Here is a tiny trained network, its code and every weight. The questions are about switching its units off for an input and a target symbol, where a switched-off unit gives its printed mean instead of its output.

import numpy as np


def w(rows, s, z=0):
    codes = np.array(rows[::2]) - 128.0
    scale = np.full(codes.shape[1], s)
    scale[-1] = z or s
    return codes * scale


def f(y):
    return np.maximum(y, 0)


def softmax(a):
    e = np.exp(a - a.max(-1, keepdims=True))
    return e / e.sum(-1, keepdims=True)


def log_softmax(a):
    a = a - a.max(-1, keepdims=True)
    return a - np.log(np.exp(a).sum(-1, keepdims=True))


def net(x, mask):
    ids = ['αδζλμτφω'.index(c) for c in x.split()]
    T = len(ids)
    res = E[ids] + P[:T]
    u = 0
    for l in range(2):
        r = res
        for j in range(2):
            rows = slice(2 * j, 2 * j + 2)
            q, k, v = (r @ M[l][rows].T for M in (Q, K, V))
            z = softmax(np.where(np.tri(T) > 0, q @ k.T / 2**0.5, -1e9)) @ v
            o = O[l][rows]
            res = res + np.where(mask[u + j], z, o[:, -1]) @ o[:, :-1]
        u += 2
        y = f(res @ A[l][:, :-1].T + A[l][:, -1])
        res = res + np.where(mask[u : u + 8], y, B[l][:, -1]) @ B[l][:, :-1]
        u += 8
    return log_softmax(res[-1] @ U[:, :-1].T + U[:, -1])


Q, K, V, O, A, B = {}, {}, {}, {}, {}, {}
E = w([
[198,89,183,143],'α',
[103,164,247,84],'δ',
[57,84,149,68],'ζ',
[73,194,174,129],'λ',
[11,124,197,191],'μ',
[93,99,102,189],'τ',
[218,82,212,90],'φ',
[187,95,89,155],'ω',
],0.015)
P = w([
[253,223,123,172],'0',
[137,77,144,68],'1',
[119,73,146,70],'2',
[105,69,146,64],'3',
[81,67,138,54],'4',
[63,61,124,47],'5',
[42,54,104,34],'6',
[56,85,128,62],'7',
],0.0047)
Q[0] = w([
[162,6,207,129],'0.h0',
[183,89,197,235],'0.h0',
[219,50,188,75],'0.h1',
[49,94,116,78],'0.h1',
],0.021)
K[0] = w([
[185,85,29,107],'0.h0',
[255,68,86,101],'0.h0',
[21,141,175,171],'0.h1',
[78,130,75,127],'0.h1',
],0.024)
V[0] = w([
[24,106,252,204],'0.h0',
[131,238,163,94],'0.h0',
[65,140,105,146],'0.h1',
[151,112,34,87],'0.h1',
],0.0041)
O[0] = w([
[183,234,255,110,178],'0.h0',
[168,135,189,150,77],'0.h0',
[81,75,14,102,141],'0.h1',
[88,183,186,123,2],'0.h1',
],0.0043,0.0021)
A[0] = w([
[117,11,174,131,51],'0.n0',
[121,129,189,254,108],'0.n1',
[214,116,131,117,57],'0.n2',
[111,125,20,183,201],'0.n3',
[167,63,192,108,175],'0.n4',
[236,79,67,81,202],'0.n5',
[113,191,52,221,3],'0.n6',
[192,136,126,26,89],'0.n7',
],0.009,0.0044)
B[0] = w([
[138,213,166,180,205],'0.n0',
[109,129,57,94,172],'0.n1',
[134,81,78,133,159],'0.n2',
[137,135,205,152,174],'0.n3',
[110,77,98,112,254],'0.n4',
[68,186,173,175,226],'0.n5',
[155,163,9,210,130],'0.n6',
[171,109,134,171,172],'0.n7',
],0.014,0.0063)
Q[1] = w([
[69,121,151,176],'1.h0',
[139,101,174,4],'1.h0',
[104,146,157,221],'1.h1',
[110,118,207,40],'1.h1',
],0.033)
K[1] = w([
[175,211,16,113],'1.h0',
[12,194,233,135],'1.h0',
[217,158,1,123],'1.h1',
[47,233,166,132],'1.h1',
],0.021)
V[1] = w([
[104,75,13,207],'1.h0',
[6,121,102,69],'1.h0',
[160,23,186,144],'1.h1',
[48,87,45,58],'1.h1',
],0.019)
O[1] = w([
[53,21,204,111,90],'1.h0',
[2,102,58,34,119],'1.h0',
[47,245,108,228,97],'1.h1',
[209,92,34,199,1],'1.h1',
],0.013,0.008)
A[1] = w([
[28,205,114,83,55],'1.n0',
[53,161,19,243,158],'1.n1',
[80,9,144,63,52],'1.n2',
[176,193,213,66,2],'1.n3',
[178,179,46,64,66],'1.n4',
[88,190,14,155,176],'1.n5',
[204,203,145,62,209],'1.n6',
[37,132,93,254,171],'1.n7',
],0.0069,0.0065)
B[1] = w([
[140,113,181,194,210],'1.n0',
[87,226,139,140,217],'1.n1',
[218,171,121,181,248],'1.n2',
[6,182,27,136,228],'1.n3',
[154,112,158,217,210],'1.n4',
[124,109,121,45,232],'1.n5',
[179,64,155,80,244],'1.n6',
[159,45,60,94,224],'1.n7',
],0.013,0.015)
U = w([
[64,45,89,135,166],'α',
[155,231,107,103,116],'δ',
[68,120,29,85,164],'ζ',
[131,114,141,2,253],'λ',
[146,133,45,161,92],'μ',
[140,154,148,138,43],'τ',
[100,156,71,185,34],'φ',
[76,147,150,68,134],'ω',
],0.0063,0.0032)

Each question gives the input, a string of symbols that net reads in full, and the target symbol t.
The units are the heads (2 rows each of Q, K, V and O) and the neurons (one row each of A and B). Each row of codes is followed by its name. A weight is (code - 128) times the scale printed after its matrix; where a second scale follows, it is the last column's (O, A, B and U).
mask holds one flag per unit, layer by layer, with each layer's heads first. A switched-off unit (its flag False) gives its mean, the last column of its rows in O or B, instead of its output. The means were averaged over made-up inputs and are rounded, as every weight is.
A unit's drop is (log p(t) with every unit on - log p(t) with that unit switched off) / (log p(t) with every unit on - log p(t) with every unit switched off).
The circuit of an input: a set's keep is (log p(t) with only the set's units on - log p(t) with every unit switched off) / (log p(t) with every unit on - log p(t) with every unit switched off). Starting from the 12 units with the biggest drops (on a tie, the unit counted first), units are removed one at a time, each time the one whose removal leaves the highest keep (on an exact tie, the one counted first), for as long as the keep stays at least 0.8.
circuit, biggest first: the units of the circuit, biggest drop first
most important unit: the unit with the biggest drop
top k neurons: the k neurons with the biggest drops, biggest first
k most important neurons of layer l: the k neurons of layer l with the biggest drops, biggest first
heads that matter: for each layer, one digit per head in row order, 1 if its drop is at least 0.15 and else 0, layers parted by /
input μ φ α ζ ζ α, target μ: top 2 neurons => (1.n2 0.n1)
input ζ α δ λ α μ, target ζ: top 2 neurons => (0.n5 0.n0)
input λ μ α, target λ: circuit, biggest first => (1.h1)
input τ δ λ ω ω φ, target τ: circuit, biggest first => (1.n2 1.h0 0.n6 0.n5)
input φ μ ζ, target μ: circuit, biggest first => (1.n2 0.n1 1.h1 1.h0)
input ω ω α δ δ, target ω: heads that matter => 10 / 01
input ω α ζ μ φ α λ τ, target ω: top 4 neurons => (0.n3 0.n6 0.n0 0.n2)
input τ ζ δ α τ μ δ μ, target τ: circuit, biggest first => (1.n2 1.h0 0.n6)
input λ μ α δ δ α δ τ, target λ: heads that matter => 00 / 01
input δ λ ζ τ α, target δ: top 2 neurons => (0.n3 0.n5)
input μ φ δ, target μ: 2 most important neurons of layer 0 => (0.n1 0.n7)
input λ τ φ α τ λ α α, target λ: 2 most important neurons of layer 0 => (0.n5 0.n3)
input α φ ω α δ α, target α: circuit, biggest first => (1.h0 1.h1 0.n0 1.n2)
input ζ μ λ λ φ φ ζ, target λ: most important unit => 0.h0
input ω μ τ μ ω λ μ, target ω: circuit, biggest first => (0.n3 1.h1)
input δ ζ α ω, target δ: top 2 neurons => (0.n5 0.n0)
input τ ω φ, target τ: circuit, biggest first => (1.n2 1.h0 0.n5 0.n6)
input φ φ δ δ δ ω ζ, target ω: circuit, biggest first => (0.n5 1.h1)
input ω ω δ ω τ δ ω φ, target ω: top 3 neurons => (0.n3 0.n5 1.n3)
input δ φ δ δ δ φ, target δ: circuit, biggest first => (1.h0)
input φ φ φ μ, target φ: heads that matter => 00 / 11
input δ λ λ δ μ δ, target μ: top 2 neurons => (1.n2 0.n0)
input α δ φ, target α: top 4 neurons => (0.n5 0.n2 0.n4 0.n0)
